Below are the code and all the weights of a small trained network. Each question names an input and a class and asks about switching units off, where a switched-off unit gives its printed mean instead of its output.

import numpy as np


def w(rows, s, z=0):
    codes = np.array(rows[::2]) - 128.0
    scale = np.full(codes.shape[1], s)
    scale[-1] = z or s
    return codes * scale


def norm(h):
    return h / np.sqrt((h * h).mean(-1, keepdims=True) + 1e-5)


def f(y):
    return y / 2 * (1 + np.tanh(0.7978845608 * (y + 0.044715 * y**3)))


def log_softmax(a):
    a = a - a.max(-1, keepdims=True)
    return a - np.log(np.exp(a).sum(-1, keepdims=True))


def net(x, mask):
    res = np.array(x, float).reshape(1, 6) / 4 @ E
    u = 0
    for l in range(4):
        y = f(norm(res) @ A[l][:, :-1].T + A[l][:, -1])
        res = res + np.where(mask[u : u + 3], y, B[l][:, -1]) @ B[l][:, :-1]
        u += 3
    return log_softmax(norm(res)[-1] @ U[:, :-1].T + U[:, -1])


A, B = {}, {}
E = w([
[163,141,189,128,173,107,79,162,249],'x0',
[65,137,136,102,89,156,56,86,161],'x1',
[184,59,102,175,164,147,158,89,148],'x2',
[164,112,58,89,164,181,161,86,107],'x3',
[116,79,115,83,145,123,87,132,141],'x4',
[88,151,121,128,176,97,188,95,138],'x5',
],0.011)
A[0] = w([
[123,193,144,91,196,127,131,92,197,123],'L0N1',
[197,178,141,163,65,195,182,166,89,56],'L0N2',
[92,156,137,41,106,90,62,254,199,247],'L0N3',
],0.0091,0.0016)
B[0] = w([
[69,141,14,135,239,64,129,173,143,175],'L0N1',
[102,162,160,210,178,106,58,2,230,176],'L0N2',
[208,127,195,17,70,99,89,120,99,255],'L0N3',
],0.0083,0.0079)
A[1] = w([
[152,212,191,90,187,89,180,193,203,246],'L1N1',
[5,186,105,142,25,124,146,34,32,196],'L1N2',
[135,255,158,185,57,62,118,225,48,229],'L1N3',
],0.0094,0.0011)
B[1] = w([
[151,177,93,183,111,84,112,228,136,211],'L1N1',
[124,169,201,145,168,84,130,22,147,254],'L1N2',
[116,109,247,139,117,154,97,154,114,213],'L1N3',
],0.015,0.0089)
A[2] = w([
[210,120,83,253,31,143,141,122,65,110],'L2N1',
[94,225,78,155,99,142,210,130,19,185],'L2N2',
[49,92,83,112,72,80,125,31,29,254],'L2N3',
],0.012,0.00094)
B[2] = w([
[96,41,137,103,184,174,214,152,252,189],'L2N1',
[138,81,219,209,104,138,99,143,184,168],'L2N2',
[52,114,169,97,204,182,69,57,125,253],'L2N3',
],0.014,0.0063)
A[3] = w([
[173,200,108,149,97,177,180,96,124,10],'L3N1',
[154,11,63,82,93,136,197,165,97,26],'L3N2',
[86,97,66,37,169,121,143,171,176,110],'L3N3',
],0.012,0.0013)
B[3] = w([
[132,102,140,152,199,138,132,71,247,106],'L3N1',
[200,51,87,74,69,114,81,64,119,181],'L3N2',
[189,205,48,72,106,95,171,100,83,252],'L3N3',
],0.012,0.004)
U = w([
[134,120,132,225,166,118,173,214,144,112],'0',
[229,102,2,72,110,129,113,82,78,128],'1',
[178,165,243,105,54,90,46,221,116,210],'2',
[206,223,11,166,177,47,121,171,162,86],'3',
[166,38,115,98,170,196,184,121,192,152],'4',
[70,109,82,54,193,226,105,102,21,34],'5',
[30,113,79,132,39,148,163,156,102,3],'6',
[96,128,245,161,173,123,95,4,130,195],'7',
],0.0097,0.0036)

Each question gives the input, the list of numbers given to net, and the class t.
The units are the neurons (one row each of A and B). Each row of codes is followed by its name. A weight is (code - 128) times the scale printed after its matrix; where a second scale follows, it is the last column's (A, B and U).
mask holds one flag per neuron, layer by layer. A switched-off neuron (its flag False) gives its mean, the last column of its row in B, instead of its output. The means were averaged over made-up inputs and are rounded, as every weight is.
A unit's drop is (log p(t) with every unit on - log p(t) with that unit switched off) / (log p(t) with every unit on - log p(t) with every unit switched off).
The circuit of an input: a set's keep is (log p(t) with only the set's units on - log p(t) with every unit switched off) / (log p(t) with every unit on - log p(t) with every unit switched off). Starting from all 12 units, units are removed one at a time, each time the one whose removal leaves the highest keep (on an exact tie, the one counted first), for as long as the keep stays at least 0.8.
circuit, biggest first: the units of the circuit, biggest drop first
unit that matters most: the unit with the biggest drop
k most important neurons: the k neurons with the biggest drops, biggest first
k most important neurons of layer l: the k neurons of layer l with the biggest drops, biggest first
input [4,-2,8,4,-1,-7], class 1: circuit, biggest first : (L1N2, L1N3)
input [0,0,4,8,-4,-3], class 4: unit that matters most : L1N2
input [1,1,7,-1,-5,0], class 4: 2 most important neurons : (L1N2, L2N1)
input [1,3,4,0,-8,-7], class 4: circuit, biggest first : (L1N2, L2N1)
input [4,8,-4,3,4,-1], class 3: circuit, biggest first : (L1N3, L0N1, L2N3)
input [-3,0,-5,-7,4,4], class 2: circuit, biggest first : (L1N3, L2N3)
input [-2,3,7,-6,0,-8], class 4: circuit, biggest first : (L2N1, L1N2)
input [4,-1,5,-8,-8,-5], class 0: 3 most important neurons : (L2N1, L1N2, L1N1)
input [1,7,1,-4,5,-1], class 2: 3 most important neurons : (L0N3, L1N2, L2N3)
input [2,-7,6,2,5,-1], class 1: circuit, biggest first : (L1N2, L3N2, L1N3)
input [1,0,6,7,-8,-3], class 4: 2 most important neurons : (L1N2, L2N1)
input [2,-4,5,-1,1,3], class 4: 3 most important neurons : (L2N1, L1N2, L1N1)
input [-5,4,-7,-8,-6,-7], class 7: 3 most important neurons : (L1N2, L1N1, L0N2)
input [1,8,4,7,5,4], class 1: 4 most important neurons : (L3N3, L1N2, L0N1, L1N3)
input [5,7,3,8,8,-8], class 1: circuit, biggest first : (L1N2, L1N3, L3N3)
input [6,-8,1,-8,-8,7], class 0: circuit, biggest first : (L1N1, L1N2, L2N1)
input [-6,-8,8,-4,6,-5], class 4: circuit, biggest first : (L2N1)
input [5,5,8,8,-3,-4], class 1: 3 most important neurons : (L1N2, L1N3, L0N2)
input [2,6,7,-4,-5,-4], class 4: circuit, biggest first : (L1N2, L2N1, L1N3)
input [0,-5,2,-4,1,8], class 3: unit that matters most : L1N1
input [2,7,6,2,7,-1], class 1: circuit, biggest first : (L1N2, L3N3, L1N3)
input [-1,-6,7,5,4,-3], class 1: 4 most important neurons : (L3N2, L3N3, L1N2, L1N1)
input [-2,-3,-4,-8,-4,7], class 2: 3 most important neurons : (L1N1, L1N3, L2N3)
input [8,-1,-4,-1,7,4], class 3: 2 most important neurons : (L0N1, L1N3)
input [-5,-4,5,2,8,-3], class 4: 2 most important neurons of layer 0 : (L0N3, L0N1)
input [-3,4,8,-3,-4,-3], class 4: 2 most important neurons : (L2N1, L1N3)
input [3,-7,1,-5,1,8], class 3: unit that matters most : L0N1
